Below is a small trained network, with its code and all its weights. Each question gives an input and a target symbol and asks what happens when units are switched off, that is, made to give their printed mean instead of their output.

import numpy as np


def w(rows, s, z=0):
    codes = np.array(rows[::2]) - 128.0
    scale = np.full(codes.shape[1], s)
    scale[-1] = z or s
    return codes * scale


def f(y):
    return y / 2 * (1 + np.tanh(0.7978845608 * (y + 0.044715 * y**3)))


def softmax(a):
    e = np.exp(a - a.max(-1, keepdims=True))
    return e / e.sum(-1, keepdims=True)


def log_softmax(a):
    a = a - a.max(-1, keepdims=True)
    return a - np.log(np.exp(a).sum(-1, keepdims=True))


def net(x, mask):
    ids = ['αδεξστφω'.index(c) for c in x.split()]
    T = len(ids)
    res = E[ids] + P[:T]
    r = res
    for j in range(3):
        rows = slice(3 * j, 3 * j + 3)
        q, k, v = (r @ M[0][rows].T for M in (Q, K, V))
        z = softmax(np.where(np.tri(T) > 0, q @ k.T / 3**0.5, -1e9)) @ v
        o = O[0][rows]
        res = res + np.where(mask[j], z, o[:, -1]) @ o[:, :-1]
    y = f(res @ A[0][:, :-1].T + A[0][:, -1])
    res = res + np.where(mask[3:19], y, B[0][:, -1]) @ B[0][:, :-1]
    return log_softmax(res[-1] @ U[:, :-1].T + U[:, -1])


Q, K, V, O, A, B = {}, {}, {}, {}, {}, {}
E = w([
[19,201,148,11],'α',
[76,74,73,217],'δ',
[136,69,55,188],'ε',
[134,107,32,132],'ξ',
[109,155,62,246],'σ',
[96,42,51,147],'τ',
[244,105,234,21],'φ',
[72,86,25,131],'ω',
],0.011)
P = w([
[35,143,2,116],'0',
[167,92,81,103],'1',
[160,90,95,92],'2',
[168,92,102,86],'3',
[78,165,179,110],'4',
[105,174,175,106],'5',
[108,171,177,109],'6',
[97,125,137,99],'7',
[83,137,134,92],'8',
[84,158,128,88],'9',
],0.0087)
Q[0] = w([
[166,127,234,73],'H0',
[124,199,161,154],'H0',
[112,147,112,190],'H0',
[170,130,134,184],'H1',
[199,187,199,112],'H1',
[118,78,235,101],'H1',
[2,232,187,111],'H2',
[158,138,129,86],'H2',
[190,170,152,192],'H2',
],0.012)
K[0] = w([
[57,108,72,237],'H0',
[29,146,111,182],'H0',
[128,146,143,112],'H0',
[146,84,120,160],'H1',
[167,121,180,194],'H1',
[155,89,191,128],'H1',
[251,98,175,152],'H2',
[113,107,158,106],'H2',
[121,38,37,93],'H2',
],0.012)
V[0] = w([
[104,193,147,72],'H0',
[128,107,160,130],'H0',
[137,149,181,143],'H0',
[126,182,137,98],'H1',
[166,80,110,165],'H1',
[107,177,95,166],'H1',
[242,65,92,81],'H2',
[197,231,95,132],'H2',
[85,121,115,9],'H2',
],0.015)
O[0] = w([
[143,67,142,113,117],'H0',
[165,135,112,59,81],'H0',
[147,122,137,61,4],'H0',
[146,101,161,133,112],'H1',
[107,127,58,129,112],'H1',
[104,118,140,179,200],'H1',
[134,74,87,100,120],'H2',
[161,41,172,255,96],'H2',
[56,67,191,64,254],'H2',
],0.014,0.0064)
A[0] = w([
[127,195,90,58,128],'N0',
[99,116,115,213,71],'N1',
[123,151,113,170,230],'N2',
[115,149,52,126,2],'N3',
[175,204,128,164,147],'N4',
[224,102,29,126,102],'N5',
[122,100,2,179,97],'N6',
[94,91,149,95,74],'N7',
[139,164,203,134,243],'N8',
[97,191,172,144,100],'N9',
[161,64,109,198,79],'N10',
[119,47,138,89,96],'N11',
[112,99,212,152,92],'N12',
[183,180,83,108,157],'N13',
[92,74,109,161,102],'N14',
[121,116,44,119,42],'N15',
],0.0096,0.0063)
B[0] = w([
[93,131,129,129,152],'N0',
[173,111,134,87,198],'N1',
[114,65,119,154,203],'N2',
[150,210,207,53,153],'N3',
[89,139,225,194,150],'N4',
[152,162,255,156,136],'N5',
[200,140,96,103,246],'N6',
[147,154,147,171,190],'N7',
[142,91,31,122,177],'N8',
[130,104,166,98,158],'N9',
[126,100,186,67,152],'N10',
[131,180,171,144,205],'N11',
[162,150,45,147,191],'N12',
[123,200,119,221,133],'N13',
[157,161,98,117,195],'N14',
[160,153,103,45,159],'N15',
],0.0084,0.011)
U = w([
[134,114,171,127,78],'α',
[139,194,140,147,34],'δ',
[209,172,118,110,32],'ε',
[163,42,68,122,254],'ξ',
[205,144,141,166,117],'σ',
[118,168,100,89,75],'τ',
[208,111,191,49,87],'φ',
[2,85,149,169,157],'ω',
],0.0081,0.0048)

Each question gives the input, a string of symbols that net reads in full, and the target symbol t.
The units are the heads (3 rows each of Q, K, V and O) and the neurons (one row each of A and B). Each row of codes is followed by its name. A weight is (code - 128) times the scale printed after its matrix; where a second scale follows, it is the last column's (O, A, B and U).
mask holds one flag per unit, heads first, then neurons. A switched-off unit (its flag False) gives its mean, the last column of its rows in O or B, instead of its output. The means were averaged over made-up inputs and are rounded, as every weight is.
A unit's drop is (log p(t) with every unit on - log p(t) with that unit switched off) / (log p(t) with every unit on - log p(t) with every unit switched off).
The circuit of an input: a set's keep is (log p(t) with only the set's units on - log p(t) with every unit switched off) / (log p(t) with every unit on - log p(t) with every unit switched off). Starting from the 12 units with the biggest drops (on a tie, the unit counted first), units are removed one at a time, each time the one whose removal leaves the highest keep (on an exact tie, the one counted first), for as long as the keep stays at least 0.8.
circuit, biggest first: the units of the circuit, biggest drop first
most important unit: the unit with the biggest drop
k most important neurons: the k neurons with the biggest drops, biggest first
heads that matter: for each layer, one digit per head in row order, 1 if its drop is at least 0.15 and else 0, layers parted by /
input ε ξ σ, target ε: circuit, biggest first : H2, H1, N6, N3
input ξ δ ω ξ φ ω ξ τ, target φ: circuit, biggest first : H0
input δ δ τ τ, target δ: heads that matter : 101
input α ξ τ ξ, target ω: heads that matter : 001
input ε τ ξ, target ε: circuit, biggest first : H2, H1, N6, N3
input τ ξ φ δ, target τ: heads that matter : 011
input ω ξ δ, target ω: circuit, biggest first : H2, N6
input α ε ξ ξ ξ σ α, target ξ: heads that matter : 011
input ξ α ω, target ω: 2 most important neurons : N6, N1
input α ω ω ξ ξ ε, target ω: circuit, biggest first : N6, H2
input δ τ ω, target δ: heads that matter : 101
input τ τ ξ ω, target τ: circuit, biggest first : H2, H1, N3, H0
input σ ε ε, target σ: heads that matter : 001
input φ ε α ω ε φ ξ ξ ε, target φ: heads that matter : 110
input τ ξ ε τ δ ξ α, target ω: circuit, biggest first : N6, N1
input ε ξ ε, target ε: most important unit : H2
input φ ω ω ω, target φ: circuit, biggest first : H2, H0, N11, N8
input ξ τ ξ α ξ ξ, target ω: heads that matter : 000
input ω ξ σ ξ φ ξ τ ξ, target φ: heads that matter : 101
input φ α α, target φ: circuit, biggest first : H1
